What can hang from each mark
popa: kogol ledaz sele zeda
roseg: gefu popa
siga: gefu zeda
zeda: kogol rane roseg sele
soru: ledaz
pivib: gefu ledaz zeda
tege: davok
sele: pivib popa tege
gefu: kogol ledaz siga zeda
davok: pivib roseg
rane: pivib tege
ledaz: pivib soru

Known rows, with every way that one mark hangs from another
(siga (zeda kogol roseg (sele (tege davok)))): [  22  -57  316  247  -61 -110   33  173   68  106 -179  221  123  -35
  -33 -178 -244  154    8  117 -202  -34   74   77  -13 -103   31    5
 -191    8   68  112 -152   82 -223  -13  107  108   17  -31 -132  -84
   54  214]
(rane (pivib (gefu kogol siga) ledaz (zeda roseg)) tege): [  68  -17  324   71  152    1  -60 -375  -74   43  110  236  -76   99
   73    6   -2   22 -343  -90  260 -129  -73  -77   75   68 -123  -44
  -81 -244  -37   59  -13   44 -123  215  317   43 -419 -112 -203 -118
 -137  -11]
(zeda kogol rane roseg sele): [  63   71  420  153 -205 -232   38   64 -145  -26  -80  -11   49   11
  194 -291  -11  130   37    9 -126  110 -100  199 -103    8  102 -163
 -256  -16  -45  153 -251  274 -319   49  132  102   99   75    9  -77
 -200  -50]
(siga (zeda (rane pivib))): [ -39  262  113  -26  -19   30  228   -3   52  -47 -106    2   18  -67
 -101  -43 -163    2  -89   -6  -14  -99  -74  -47   53  -26 -163  -18
   46  -55   55  -86   76  -32  -42  -41   75  176   49   -5  123 -209
  -84  174]
(roseg (popa (ledaz (pivib zeda) soru))): [  64 -100  -66 -205   85 -147  -21  -28   -3  -78  271  -57   25  179
  -86  126   50    8  181  114  163  144  -21   -5  137  -43  126  164
  -13   13   49   78    2  -22   56  231  -97 -162    4   27  150   92
    2   31]
(popa kogol sele (zeda rane (roseg gefu))): [  42 -231  -86 -117 -133  -40  193  152 -118   15  131 -102  -54   46
  157 -124   88 -158  261  132 -237  143 -101  161   -2  -10  -73 -194
   67 -254    0 -106   42  214 -302 -209 -207 -200   19  210  -63   88
  206  102]
(siga (gefu ledaz (zeda kogol (sele pivib (tege davok))))): [  22 -227   -7    4   38   50  -24  143  211   44 -402   69   -1 -164
  -79  -56 -262  -39 -135  134 -303 -274  228 -113  -17   -2  127   24
  -20  293   45  -61 -165 -125  118 -191   26   87  116  -61   68   80
  103  -45]
(zeda kogol (rane (pivib (ledaz soru))) (sele tege)): [  46 -148  195 -126   40 -437   73  -34   92   22 -223  100  148  -86
  114 -129 -117   36 -183  203   28  219  -19   13  125 -163  158  162
 -393  -50   97  257 -254  148   87  295  149  187   33 -130  100 -101
  -45   47]
(sele pivib (popa kogol zeda) tege): [ -94 -693 -475 -433  115   39  355  -42  233   82 -288   -3 -163 -493
    5  -76 -355 -275   14  217 -129 -102  -50  127  596 -317  343  213
  110 -309  235 -142  258  -39  477  -64 -141   23 -222   11  100  224
  311   72]
(pivib (gefu ledaz) (zeda roseg sele)): [  36   77  272   37   95  -64 -232   74  -14  152  -35  -41 -141  117
  104  -14  117  126  -69  -78  322  -57   -8   87   45  124   -4    3
  -81    4  -45  -23 -101   85  -94  -50  293  -70  -71   99  -84   52
  -35 -161]
(zeda kogol rane sele): [  44   20  346  -72 -184 -215   89   76   -4   -4 -152  -86   28   20
  166 -265  -18   62   69   39 -138   51  -97  140  -29   11   90  -32
 -189  -12   26  107 -177  180 -229   82  112   88  118   45   96  -92
 -163  -49]
(soru (ledaz (pivib (zeda rane)))): [  40  -80  282 -195  -27  -82  -68  -24  -52  -92   38 -198   67 -101
   93  101  121   81  140 -232  367   66  -88   99   80   57  181   15
 -236 -127  -16    4  -13   14   39   89   68  -71   82  -22  178  -79
  -55  -15]
(ledaz (pivib (zeda (rane tege) (roseg gefu) sele)) soru): [  94   87  324   73   94 -200   18  -96 -127  -86  203   41   77  255
  126 -122  154    4  -21  -81  156  226  113   49 -120 -154  294   69
 -377   96 -153  263 -231  -72 -286  328   86    8   85 -203   15 -209
 -276  -72]
(rane (tege (davok (pivib (gefu siga) ledaz) roseg))): [ -67  247   -7   92   55  162 -157  -49  215  196   -9  156    0  141
   51  172  -32  223 -213 -192  174 -129 -176  -65  -83   47 -166  144
   31 -126  187 -100  324   49   83    5  275  -30 -251 -150  -65  -21
   89   35]
(ledaz (pivib (gefu (zeda roseg (sele tege)))) soru): [ -84   22  -45  128  342 -111   29  -14   59   45 -195  134  -15 -142
   26  119 -153  -28 -200  134  255    9  135 -187  126 -200  192  257
 -111    8   74  131  -58  -40  301  -61  -89  194   12 -138   -3   91
   57  167]
(davok pivib (roseg (gefu ledaz siga))): [-117  294 -651  181  -39  368  -85   66  -48  -46  -44  118  -67   51
 -212   82  122   69  -16 -175 -102  -88  -84   16 -275  133 -150  -32
  200  231    6 -127  291  -61  204 -267 -127   59   17   41    9   64
    7 -384]
(roseg (gefu kogol (ledaz (pivib zeda))) (popa sele)): [ 106 -252 -203 -228  -99   -7  -64 -174 -157 -106  287  -40  147  251
 -123  -34  299  -56  241  163  -71   89   93   81  -16   68   -4  -35
  111  230  -16    7  -17 -151  -42  142 -105 -303   45  113   40   29
   26 -151]
(ledaz (pivib (zeda kogol (roseg gefu popa) sele)) soru): [ 128 -152  135   64   -4 -218   49  -86 -177 -153  339   41  156  310
   26 -191  221   35  177    9  -30  269   58  238  -97 -319  311   50
 -384  279 -199  334 -172   24 -245  401  -48 -247   75 -171 -134  -75
 -200 -116]
(roseg (gefu ledaz zeda) popa): [-112  156 -421  -76  -75  186  -18   31   31  -88  164 -163  -40  -41
 -220   16  192 -112  181  -58 -177 -127   93  -68  -49   81 -134  -61
  330  262  -98 -158  157 -206  149    6 -209  -63  112   87   -3    5
    7 -132]
(siga (gefu kogol (ledaz pivib soru)) (zeda rane roseg)): [  50   82  -58  208   65  145  -11   78 -253 -275 -151  255  -54  -56
 -221  195 -230 -129 -117   17 -126   14  110 -330 -174  -62  -36  -23
   86  142 -303   68 -310 -123  292 -260 -219  386  264  -43  116   41
    3  -25]
(roseg (gefu siga zeda) (popa sele)): [-139  170 -406   60 -144  260   92   12    7  -96  202 -161   67  192
 -151   46  221  -61  217  -35 -399 -103   29    4 -228  218 -246 -179
  331  142  -73 -170  202  -86 -126 -107 -323 -147   66  120 -110  -33
  -36  -21]
(pivib (zeda rane roseg (sele tege))): [ -27  103  329  131   28 -167    7   36  -20  110  -38  -32   66 -126
  196 -118   21   99  -36  -12   26  144  -38  205   67   61  189    2
 -260 -119  -57   69 -180  137 -245   74  176   70  -22  -11  -42  -29
 -183   12]
(pivib gefu (ledaz soru) (zeda kogol (rane tege) sele)): [ 126  -14  694 -199  155 -365 -125  -35   94  175   89  -83  -21  113
  338  -14   41   18 -134  -70  277  200 -124  -15  105  -52  150  163
 -339 -145  -16  274 -299  112  -92  340  490   24   36 -186    9 -160
 -109   30]
(soru (ledaz (pivib (gefu kogol zeda)))): [ -36 -189  -93 -215  135   88  -30 -167  -23 -103 -154    7  -65 -217
   -6  241   35  -83   21  -79  360 -181  -15 -181  165  -24  -11  117
   76  -92   77  -10  156  -53  438  -81 -126  101  -16   30   59   27
  202   66]
(davok (roseg gefu (popa (ledaz pivib) zeda))): [ -44 -111 -490 -186    9  188  130   45 -108  -28  355   15   36  227
 -100   -4  250 -121  375  -47 -152   58  -62  131  -33 -133   13  -44
   67   83  -18  -98  341   -3  -10   43 -220 -329 -166  118   58  132
  105  -47]
(gefu kogol siga (zeda rane (roseg (popa ledaz)))): [   9  175 -197  337 -187  171  -83  -36 -263 -122  152   -6  -27 -237
  -67   95   -2  -83   13   35 -274   64   28  -73 -162  241 -254 -366
  300  -54 -186  -66 -142   80  -72 -156 -273   91   21  209  -64  145
  -84  -25]
(davok (pivib (gefu kogol ledaz siga) (zeda rane))): [  94  160  -36   41   69  136 -211  -62   -5  101  -99  -98 -160 -255
   30  180  -53  -54 -301  -44  231   -3  -78  -98   20  215 -154    5
  230  -28    0  -83 -133  -56  168 -222  144   15   39  -37   45  138
  -23 -180]
(soru (ledaz (pivib gefu (zeda rane sele)))): [  57  -98  388 -236   77 -159 -159    9   18   54  -42 -267   42   76
  245  101  222  105   58 -262  539   77  -38  156   73   12  184   81
 -339  -87  -22   56  -59   48   -4  128  223 -180   14  -53   86  -61
  -53  -11]
(ledaz (pivib (gefu siga (zeda kogol (rane tege) roseg)))): [  60  218  427  342   67   29  -35 -122 -172   14   63   20  -16 -180
   82 -124 -200  -55 -247 -120   79 -105   88 -196 -172   25   46 -254
   29  -62   19   67 -256  -56 -106 -119  130  125   -2 -179   34  -78
 -272  166]
(roseg (gefu zeda) (popa (ledaz pivib) (sele tege))): [ -84 -117 -456 -161   34  -32   45  -27  -24   15  248 -153  206  156
 -117   42  178  -75  295  184 -209   94   87   -2  -14  170  -32  -91
  235  154  209  -43  124  -84   39    3 -244 -204   34  198  110   83
  111  196]
(rane (pivib (gefu siga) ledaz (zeda roseg sele)) tege): [  55   56  427  108  173  -45  -97 -212   22  117   64  102  -37  346
  157  -60   80  148 -318 -187  326 -105  -23   55  -11   45  -59  -16
 -292 -148  -59   83  -36   62 -290  249  433  -75 -389 -116 -195 -164
 -237  -74]
(zeda rane roseg sele): [ -23  178  254  123 -158 -136   43   70  -71  -35 -105  -54    8   47
  153 -157   33  139   18  -28  -40   71  -82  152  -64   59   42  -79
 -172  -58  -80   31 -102  207 -253   18   47  120   50  103   17  -49
 -166  -54]
(davok (roseg gefu (popa kogol ledaz))): [-105 -112 -599 -172 -151   59   56   65  -95  -26  304   53   -4  230
  -63  -54  266  -24  453   43 -249   92 -119  236  -58  -45  -60  -60
  185  -24   65  -78  406  152  -35   85 -249 -193 -179  225 -104  123
  160  -56]
(gefu kogol ledaz (zeda (rane tege) roseg)): [  37  197   80  219  -31   96 -101 -126 -193  -71  -54  165  -82 -327
  -25  -31  -96 -100 -154   85  -39 -126  130 -234  -44  141 -104 -174
  199  -28  -39    0 -249  -86   92 -121   20  366  108  114  100  -69
  -91  -89]

Rows
[  66  194  297  357   74  -27  -19   97 -165  -55   -3   68  -26 -152
  -70   84 -322  -30 -208  -76   89  105    5 -213 -165  -98   -2 -124
   -7  -32 -109  123 -274  -10   72 -226  -17  176  175 -209    2    9
  -74  206] => (ledaz (pivib (gefu (siga (zeda kogol rane roseg)))) soru)
[ -44  223    2  -68  102   72   11   26  312  163 -151  -93 -103 -150
   17  163 -125   66 -154    0  197 -178 -115 -136  153    3 -176  205
  217  -26  265 -171  268    6  147 -159   81  -48   29  -56   14   30
  202  234] => (tege (davok (pivib (gefu zeda))))
[ -26 -124 -577   13 -176  282  -20  180  -44  -86  147  -73    8  259
 -289   51   58  -96  268  103 -367  -67  129   11 -208  107 -308 -169
  411  105  -69 -158  110 -180  -14 -230 -338 -177   76  190 -107   78
  169  -80] => (roseg (gefu ledaz (siga zeda)) (popa kogol sele))
[-115 -371 -204 -252 -101 -177  142   48  114   90 -348  -19  -13 -248
  122 -211 -107  -71   73  119 -126  120   25  218  305 -153  277  142
  -64 -257  138   -3   -4   89  226  123  -56  161  -94   48   39   53
   18   42] => (zeda rane (sele (popa kogol) tege))
[  38 -319   77   89   11  -71   16 -135  113   23 -259  170   56 -411
   63   96 -240   47 -252  211  -61   41   26  -73  258 -115   55   86
 -162  -30    9   38   37   37  150  -19   26  118  -63  -19  -93  143
  272   48] => (gefu kogol (zeda roseg (sele (pivib ledaz) (tege davok))))
[ -80   82  115   -5   79  171  -21  133  151   77 -153  -89 -125  154
   -8  199  -94   53 -132 -220   67  -80 -150 -127   11   88 -257   82
   34 -107 -149  -63  140  -19   77 -147  132   63  -90  -15 -124   23
   72    0] => (pivib (gefu (siga (zeda sele))) ledaz)
[-116  -58 -538   -3 -107  283  177   10   32 -148  150  -96  -95  -41
 -172   -9   62 -200  192  -14 -345 -114   60  -19  -62  -72 -133  -45
  331    7 -133 -152  284 -140    9  -45 -465 -113  -63   -8 -200   87
   30  -39] => (roseg (gefu siga zeda) (popa kogol))
[ -77  112 -125 -191  109 -108 -144  119  152   53 -158  -17 -199  -19
 -106  150  -63  -17  -59   81  256 -136    5 -227  100   97  -44  201
  220  -18  118  -82    6  -25  350  -73  -15  167   68   36  109   87
  158  -30] => (pivib (gefu (ledaz soru)))
[ -35  156 -293  263 -105  397 -120  201  -41  -55  -27  246   14   49
 -412   98  -58   49   37 -179 -106 -122  185 -190 -304   -4 -202  -91
  146  224  -93 -217  228 -286   81 -296 -179  -20   31  -87  -33    9
  123  -87] => (tege (davok (roseg (gefu (ledaz pivib) (siga zeda)))))
[  12  112   13  -77 -193  -31   69  -99  159   25  269 -255  233   57
   27  -49  108  -18   98  101 -287  -35  136   52 -100   72  -33 -175
  171  192  126 -130   85 -161 -274  151    2 -249  157  -22   76 -176
   12  212] => (roseg (gefu (zeda (rane (tege davok)))) (popa (sele pivib)))
[  90   17  207  -93   -6  -41   16   38  258  107 -129  -29    9  163
  104  -13   11  209  -40   28  144  -11 -106  169  119  -50   17  278
 -202   26  137    5  108   72 -220  101  191 -178   -2  -46   -3  -48
   25  -46] => (tege (davok (pivib (zeda sele))))
